Here is a tiny trained network, its code and every weight. The questions are about switching its units off for an input and a class, where a switched-off unit gives its printed mean instead of its output.

import numpy as np


def w(rows, s, z=0):
    codes = np.array(rows[::2]) - 128.0
    scale = np.full(codes.shape[1], s)
    scale[-1] = z or s
    return codes * scale


def f(y):
    return np.maximum(y, 0)


def log_softmax(a):
    a = a - a.max(-1, keepdims=True)
    return a - np.log(np.exp(a).sum(-1, keepdims=True))


def net(x, mask):
    res = np.array(x, float).reshape(1, 8) / 4 @ E
    y = f(res @ A[0][:, :-1].T + A[0][:, -1])
    res = res + np.where(mask, y, B[0][:, -1]) @ B[0][:, :-1]
    return log_softmax(res[-1] @ U[:, :-1].T + U[:, -1])


A, B = {}, {}
E = w([
[129,135,127,134,140,127,127],'x0',
[118,61,116,76,18,139,155],'x1',
[164,53,154,91,204,165,161],'x2',
[129,128,130,130,130,127,127],'x3',
[54,175,199,116,102,207,186],'x4',
[148,120,135,201,125,84,255],'x5',
[51,53,105,233,135,171,106],'x6',
[205,133,176,185,82,184,109],'x7',
],0.0092)
A[0] = w([
[86,182,161,79,147,187,168,43],'N1',
[97,179,208,145,146,162,166,51],'N2',
[139,110,124,154,109,96,217,134],'N3',
[115,65,85,127,87,158,134,114],'N4',
[65,134,171,137,98,179,199,34],'N5',
[57,64,134,193,155,92,145,93],'N6',
[173,79,139,100,106,48,105,68],'N7',
[202,131,67,166,165,109,115,75],'N8',
[24,164,155,119,192,9,141,190],'N9',
[149,48,182,69,163,127,168,199],'N10',
[107,177,76,155,55,119,78,154],'N11',
[95,148,33,144,35,105,135,182],'N12',
[91,211,117,139,44,95,125,117],'N13',
[112,133,118,74,95,210,2,79],'N14',
[162,122,61,130,118,116,112,163],'N15',
[89,193,187,154,183,137,147,129],'N16',
[199,192,96,33,178,108,147,66],'N17',
[165,76,91,78,193,222,123,86],'N18',
[150,139,124,203,111,54,223,73],'N19',
[175,94,82,155,163,92,49,36],'N20',
[53,85,52,53,134,82,222,195],'N21',
[229,139,183,201,68,164,150,253],'N22',
[152,110,120,20,57,124,163,124],'N23',
[85,135,111,205,221,164,93,110],'N24',
[67,30,100,166,118,150,52,37],'N25',
[56,201,185,95,169,215,116,100],'N26',
[188,203,143,100,163,92,198,60],'N27',
[149,89,151,154,198,50,72,87],'N28',
[109,84,127,207,192,132,124,92],'N29',
[142,22,179,100,143,184,170,160],'N30',
[115,162,77,33,135,191,70,112],'N31',
[183,106,53,147,129,50,116,11],'N32',
[54,33,119,133,34,143,124,103],'N33',
[170,172,146,103,105,103,112,207],'N34',
[106,159,118,87,155,134,42,34],'N35',
],0.0089,0.0048)
B[0] = w([
[101,97,132,117,4,84,163,171],'N1',
[121,79,133,95,101,88,159,172],'N2',
[191,111,18,127,184,163,125,190],'N3',
[166,231,194,168,84,129,99,176],'N4',
[146,55,108,33,89,90,197,187],'N5',
[206,166,126,87,91,185,143,177],'N6',
[102,126,144,135,38,127,147,167],'N7',
[82,77,142,35,79,60,118,164],'N8',
[105,85,176,181,155,207,12,191],'N9',
[42,223,116,206,210,30,173,202],'N10',
[40,191,141,139,209,41,197,186],'N11',
[91,168,152,128,174,95,123,201],'N12',
[62,134,130,200,189,76,196,191],'N13',
[168,26,42,143,226,133,193,208],'N14',
[91,103,195,93,97,132,141,169],'N15',
[169,81,131,93,72,11,96,170],'N16',
[148,195,140,152,65,204,179,189],'N17',
[13,184,118,209,162,78,205,175],'N18',
[202,67,28,91,190,165,181,191],'N19',
[82,76,137,66,51,100,141,174],'N20',
[103,68,194,174,162,167,19,219],'N21',
[64,64,192,121,219,166,10,245],'N22',
[203,162,124,173,72,159,79,216],'N23',
[195,220,117,187,59,165,113,182],'N24',
[158,180,143,116,82,211,189,191],'N25',
[162,60,131,123,46,53,118,191],'N26',
[196,160,116,159,100,216,154,179],'N27',
[130,120,197,109,73,68,152,169],'N28',
[151,190,146,119,101,155,167,175],'N29',
[85,160,145,152,153,49,127,211],'N30',
[194,99,90,178,166,152,137,193],'N31',
[98,62,142,107,53,88,194,164],'N32',
[254,169,152,126,97,116,110,213],'N33',
[135,165,192,174,153,192,135,189],'N34',
[190,73,67,128,136,167,173,166],'N35',
],0.0061,0.012)
U = w([
[116,35,145,59,43,64,168,31],'0',
[158,139,142,121,129,106,102,254],'1',
[155,53,8,102,203,162,186,59],'2',
[160,203,151,124,86,202,156,14],'3',
[56,172,133,143,208,52,185,48],'4',
[89,38,222,119,184,182,38,56],'5',
[119,119,139,94,147,122,121,254],'6',
[119,115,142,97,145,120,117,233],'7',
],0.011,0.0097)

Each question gives the input, the list of numbers given to net, and the class t.
The units are the neurons (one row each of A and B). Each row of codes is followed by its name. A weight is (code - 128) times the scale printed after its matrix; where a second scale follows, it is the last column's (A, B and U).
mask holds one flag per neuron, in row order. A switched-off neuron (its flag False) gives its mean, the last column of its row in B, instead of its output. The means were averaged over made-up inputs and are rounded, as every weight is.
A unit's drop is (log p(t) with every unit on - log p(t) with that unit switched off) / (log p(t) with every unit on - log p(t) with every unit switched off).
The circuit of an input: a set's keep is (log p(t) with only the set's units on - log p(t) with every unit switched off) / (log p(t) with every unit on - log p(t) with every unit switched off). Starting from the 12 units with the biggest drops (on a tie, the unit counted first), units are removed one at a time, each time the one whose removal leaves the highest keep (on an exact tie, the one counted first), for as long as the keep stays at least 0.8.
units of the circuit, in order: the units of the circuit, biggest drop first
most important unit: the unit with the biggest drop
k most important neurons: the k neurons with the biggest drops, biggest first
input [2,8,6,4,-3,-1,3,2], class 1: units of the circuit, in order -> N33; N4
input [2,-3,-1,4,-6,5,1,-7], class 5: most important unit -> N9
input [-1,-5,-7,-5,0,-6,-5,7], class 4: units of the circuit, in order -> N11; N13
input [-1,4,5,0,-8,2,-6,-5], class 0: 3 most important neurons -> N32; N7; N8
input [4,-2,-7,-2,-3,-7,-4,-5], class 2: 4 most important neurons -> N35; N14; N31; N10
input [0,-5,7,-3,-7,4,-4,7], class 0: units of the circuit, in order -> N8; N32
input [-3,1,1,-1,-1,-3,3,-1], class 2: units of the circuit, in order -> N22; N14
input [7,-1,-1,7,-5,-7,6,-6], class 2: 3 most important neurons -> N14; N35; N22
input [-4,-8,6,6,-4,8,-4,-8], class 1: 3 most important neurons -> N28; N14; N9
input [-8,4,-8,-1,-3,4,6,1], class 4: 3 most important neurons -> N11; N12; N13
input [-3,-8,1,3,-8,-1,6,4], class 0: 2 most important neurons -> N20; N8
input [4,2,6,-1,-2,1,2,-6], class 4: 3 most important neurons -> N10; N22; N18
input [-7,8,7,8,2,6,-5,3], class 1: units of the circuit, in order -> N23; N10
input [0,6,-1,-6,0,3,-1,-2], class 1: 3 most important neurons -> N22; N23; N33
input [4,4,-8,2,-4,-4,-3,-7], class 4: units of the circuit, in order -> N11
input [7,0,0,-2,7,1,3,-7], class 0: 2 most important neurons -> N22; N5
input [-5,-4,5,-8,-6,0,-1,-8], class 5: 2 most important neurons -> N9; N21
input [-3,-8,6,0,4,-2,-1,-2], class 1: units of the circuit, in order -> N24; N16
input [-7,8,-7,2,6,8,-2,7], class 1: 2 most important neurons -> N14; N33
input [1,7,-8,3,7,8,-2,-2], class 2: units of the circuit, in order -> N19; N3
input [-7,0,8,-3,-4,-7,8,-6], class 3: 2 most important neurons -> N25; N24
input [-6,2,2,-7,-7,3,0,5], class 0: units of the circuit, in order -> N32; N8
input [3,-5,-4,8,-8,-8,-1,2], class 0: most important unit -> N20
input [-7,8,-7,5,1,3,1,-6], class 1: units of the circuit, in order -> N33; N21
